Each row has a name. Each question is about the rows just above it.

q595: [139 166 123 157  85 158 153  88 118 107 138 149 138 132 147 156 105 117
  74 106 106 167  99 118  99 126 118 134 120  72 124]
q300: [103 144 111 158  62 129 164  82  99 100 161 175 134 143 123 134 123  93
  48 108 114 162 115 118  90 110 138 139 103  63 151]
q639: [167 153 126 150  83 140 135 105 151 124 101 139 141 124 139 146  97 128
 116 125  85 138 103 114 101 142 163 127 142 123 112]
q802: [ 86 166 122 134  99 137 164  95 157 148  95 124 147 122 129 152 117 152
  93 101  80 180  81 118 118 135 159 143 176 113  87]
q114: [178 136 112 138  96 117 134 101 138 135 133 166 135 157 146 106 119  92
  94  91 125 133 136 133  64 129 108 117 114 109 158]
q563: [137 141 109 150  73 124 133  99 142 131 131 158 148 129 147 158 126 109
  58  83 113 167 112 110  87 126 112 131 147 113 129]
q925: [165 148 104 171  53 165 143  59 125  97 105 181 126 164 167 132  82  93
  65 104  92 177 113 114  73 128  98 155 107  90 142]
q179: [175 137  95 170  53 150 115  67 104 121  95 185 126 170 182 134  84  86
  71  82  99 168 125 111  61 136 116 138 126 126 157]
q740: [168 152 107 142  68 107 171  95 119 125 151 171 156 135 115 121 138 101
  49  81 118 151 118 125  72 104  89 137 122  81 151]
q982: [189 142 152 149  74 118 117 127 158 124 117 152 145 166 123 141 110 109
 112  94 110 112 122 109  68 150 147 105 124 127 157]
q272: [170 171 128 170  51 157 161  87 102  77 138 163 160 142 138 150  95 108
  69  92  86 139 105 115  88  97 114 130 101  73 129]
Whose row is [137 141 109 150  73 124 133  99 142 131 131 158 148 129 147 158 126 109
  58  83 113 167 112 110  87 126 112 131 147 113 129]?  q563
Where do [170 171 128 170  51 157 161  87 102  77 138 163 160 142 138 150  95 108
  69  92  86 139 105 115  88  97 114 130 101  73 129] appear?  q272
Which row holds [178 136 112 138  96 117 134 101 138 135 133 166 135 157 146 106 119  92
  94  91 125 133 136 133  64 129 108 117 114 109 158]?  q114
[ 86 166 122 134  99 137 164  95 157 148  95 124 147 122 129 152 117 152
  93 101  80 180  81 118 118 135 159 143 176 113  87] is in which row?  q802
Where do [139 166 123 157  85 158 153  88 118 107 138 149 138 132 147 156 105 117
  74 106 106 167  99 118  99 126 118 134 120  72 124] appear?  q595
The row with [165 148 104 171  53 165 143  59 125  97 105 181 126 164 167 132  82  93
  65 104  92 177 113 114  73 128  98 155 107  90 142] is  q925

q740: [123 148 110 111 140]
q639: [141 117 116 137 115]
q114: [107 155  89 122 151]
q300: [128  83 138 125 124]
q71: [161  82 212 162  83]
q595: [115 146  84 122 124]
q925: [132 123 211 137 122]
The one value in q71 and q300:  [83]
Shared by q925 and q114:  [122]
The one value in q639 and q595:  [115]
Which value is in both q925 and q740?  [123]
The one value in q300 and q595:  [124]

q272: [123  89 134  98 175 129 123  95 133  66]
q179: [128 172 126 153 127 127 126 115 123 116]
q639: [123 109 101 129 142 128 129 134 131 131]
q802: [123  89 134 155 175 129 172  95 133  66]
q925: [154 114 151  99 174 135 134 121 130 108]
q300: [128 146 126 153 127 127 126 115 123  79]
q563: [136  90 171 108 137 147 137 119 131 112]
q71: [157  99 170  93 159 134 132 118 123 116]
q595: [147  92 125 141 176 134 123 106 137  67]
q740: [120 109 101 129 142 128 129 134 131 131]
q114: [155 111 142  99 155 138 135 116 127 107]
q982: [130 121  91  68 134 124 129 144 131 122]
The one value in q272 and q925:  [134]
The one value in q300 and q802:  [123]
Which value is in both q740 and q563?  [131]

q71: [141 107 140 188]
q272: [148 140 127 141]
q740: [149 140  63  38]
q925: [149 143 161 140]
Shared by q71 and q925:  [140]
Which value is in both q740 and q71?  [140]
The one value in q740 and q272:  [140]
Which value is in both q925 and q71?  [140]
The one value in q925 and q272:  [140]
The one value in q272 and q740:  [140]

q595: [158 146 197 110]
q925: [120 124 125 119]
q114: [126 106 128 119]
q982: [128 186 112 148]
q272: [ 83 212 139 146]
q740: [160 145 179 136]
q802: [146 124 113 124]
q639: [153  74 151 136]
q71: [ 99 113 129 122]
q179: [136  92 161 125]
q300: [150 118 100 136]
q563: [140 136 132 107]
[150 118 100 136] is in which row?  q300
Which value is in both q179 and q300?  [136]
Shared by q114 and q925:  [119]
Shared by q802 and q925:  [124]

q179: [111 128 148 159 127 163 133 127  98 144 137 114 171 155 161 192 182 131
 156 112 150 122 103 126 123 167 118 128 164  99 113]
q595: [ 89 121 181 165 151 208 128 125  69 174 148 136 123 148 162 207 199 119
 169 108 131 101 117 146 114 175  83 135 171 105  82]
q740: [ 93 121 155 166 170 196 144 136  87 162 142 119 122 168 177 211 190 130
 171 114  82 118 105 128 131 182 100 130 171 104 107]
Whose row is [ 89 121 181 165 151 208 128 125  69 174 148 136 123 148 162 207 199 119
 169 108 131 101 117 146 114 175  83 135 171 105  82]?  q595
The row with [ 93 121 155 166 170 196 144 136  87 162 142 119 122 168 177 211 190 130
 171 114  82 118 105 128 131 182 100 130 171 104 107] is  q740

q300: [144 129  86 113 141 127 132 138 136 103 135 140 133 116 166 158  91 105
 161 117  96 135 104 114 121  81 150 115 114 135 103 147 168  90 158 166
 101 100 133 129 119 157 104 123 154 115 120 164 126 115 150 110 133 119
 131 138]
q740: [124  82 107 165 146 110 110 127 148  84 138 135 171 148  84 136 128 146
 120 103 127 139 131 130 127 115 127 167 139 113 151  98 141  64 153 110
 107 161 173 134 122 115 157 143  82 120 101 115 152 152 125  90 133 103
 148 175]
q925: [101 137 113 119 137 154 141 112 116 132 130 119  99  96 138  94 139 158
 151 161 126 164 100  92 165 104 142  99 161 145 132 130 129 136 152 124
 195 106 123 120 108 113  80  96 197  96 108 136 128 117 148 175 135 122
 134 137]
q802: [146 149 122 136 122 127 149 167 158 131 146 140 128 107 134 128 130 120
  88 111 113 122 115 176  94  87 158 148  99  84 112 159 134 122 144 152
  81 135 145 111 103 125 152 132 139 150 138 170 125 123 108 117 132 117
 129  89]
q639: [105 138 130 124 146 148 145 100 129 142 128 131  80  99 132  96 156 141
 101 147 120 154 109 140 148 100 170 118 139 103 136 135 117 143 138 117
 186 133 147 114  87 106  93 115 199 106 113 140 122 139 148 164 131 112
 148 113]
q179: [111 146 135  96 110 142 145 115  83 164 125 125  99  99 159  86 134 129
 140 166 160 132 110 101 141 127 110 116 171 136 139 114 125 165 128 115
 196 125  79 106 130 129 102 119 152 122 136  97 140 131 143 159 141 150
 121 114]
q114: [138 145  98  94 108 115 141 109 107 117 130 126 164 121 158 142  81 137
 184 134 123 122 104 128 119 120  95 125 155 175 108 126 154 117 134 111
 111  93  79 124 160 167 123 121 124 126 141 112 132 110 125 121 128 144
  94 129]
The row with [101 137 113 119 137 154 141 112 116 132 130 119  99  96 138  94 139 158
 151 161 126 164 100  92 165 104 142  99 161 145 132 130 129 136 152 124
 195 106 123 120 108 113  80  96 197  96 108 136 128 117 148 175 135 122
 134 137] is  q925
The row with [111 146 135  96 110 142 145 115  83 164 125 125  99  99 159  86 134 129
 140 166 160 132 110 101 141 127 110 116 171 136 139 114 125 165 128 115
 196 125  79 106 130 129 102 119 152 122 136  97 140 131 143 159 141 150
 121 114] is  q179
[124  82 107 165 146 110 110 127 148  84 138 135 171 148  84 136 128 146
 120 103 127 139 131 130 127 115 127 167 139 113 151  98 141  64 153 110
 107 161 173 134 122 115 157 143  82 120 101 115 152 152 125  90 133 103
 148 175] is in which row?  q740

q595: [154 145 139 102  90 172 160 154 121 157 127 114 146 144 125  96 116 136
 123 150 165 124 105  99  90  93]
q740: [152 109 149 126  60  65 128  96 124 170  92 140 110 121  71 142 153 149
  95 107 127 176 152 129 160 208]
q982: [139 116 166 126 105 100 124 115 159 166 100 161 160 110 150 166  94 123
 127 116 154 190 135 186  71  61]
q71: [103 186  89 108 130 144 114 122 110 150 102 134 141 139 185  92 159 144
 117 186 145 155 119 106 139 109]
q639: [123 133 127  97  90 122 112 105 156  92 154  94 147 162  75 145 133 136
 167 102 139 126 136 159  76  97]
q563: [ 94 149 155 131  93 118 187 171 148 100 140 129 133 180 130 149 150 144
 134 148  96  98 136 146 127 112]
Whose row is [123 133 127  97  90 122 112 105 156  92 154  94 147 162  75 145 133 136
 167 102 139 126 136 159  76  97]?  q639
Whose row is [103 186  89 108 130 144 114 122 110 150 102 134 141 139 185  92 159 144
 117 186 145 155 119 106 139 109]?  q71
Whose row is [ 94 149 155 131  93 118 187 171 148 100 140 129 133 180 130 149 150 144
 134 148  96  98 136 146 127 112]?  q563
Whose row is [139 116 166 126 105 100 124 115 159 166 100 161 160 110 150 166  94 123
 127 116 154 190 135 186  71  61]?  q982

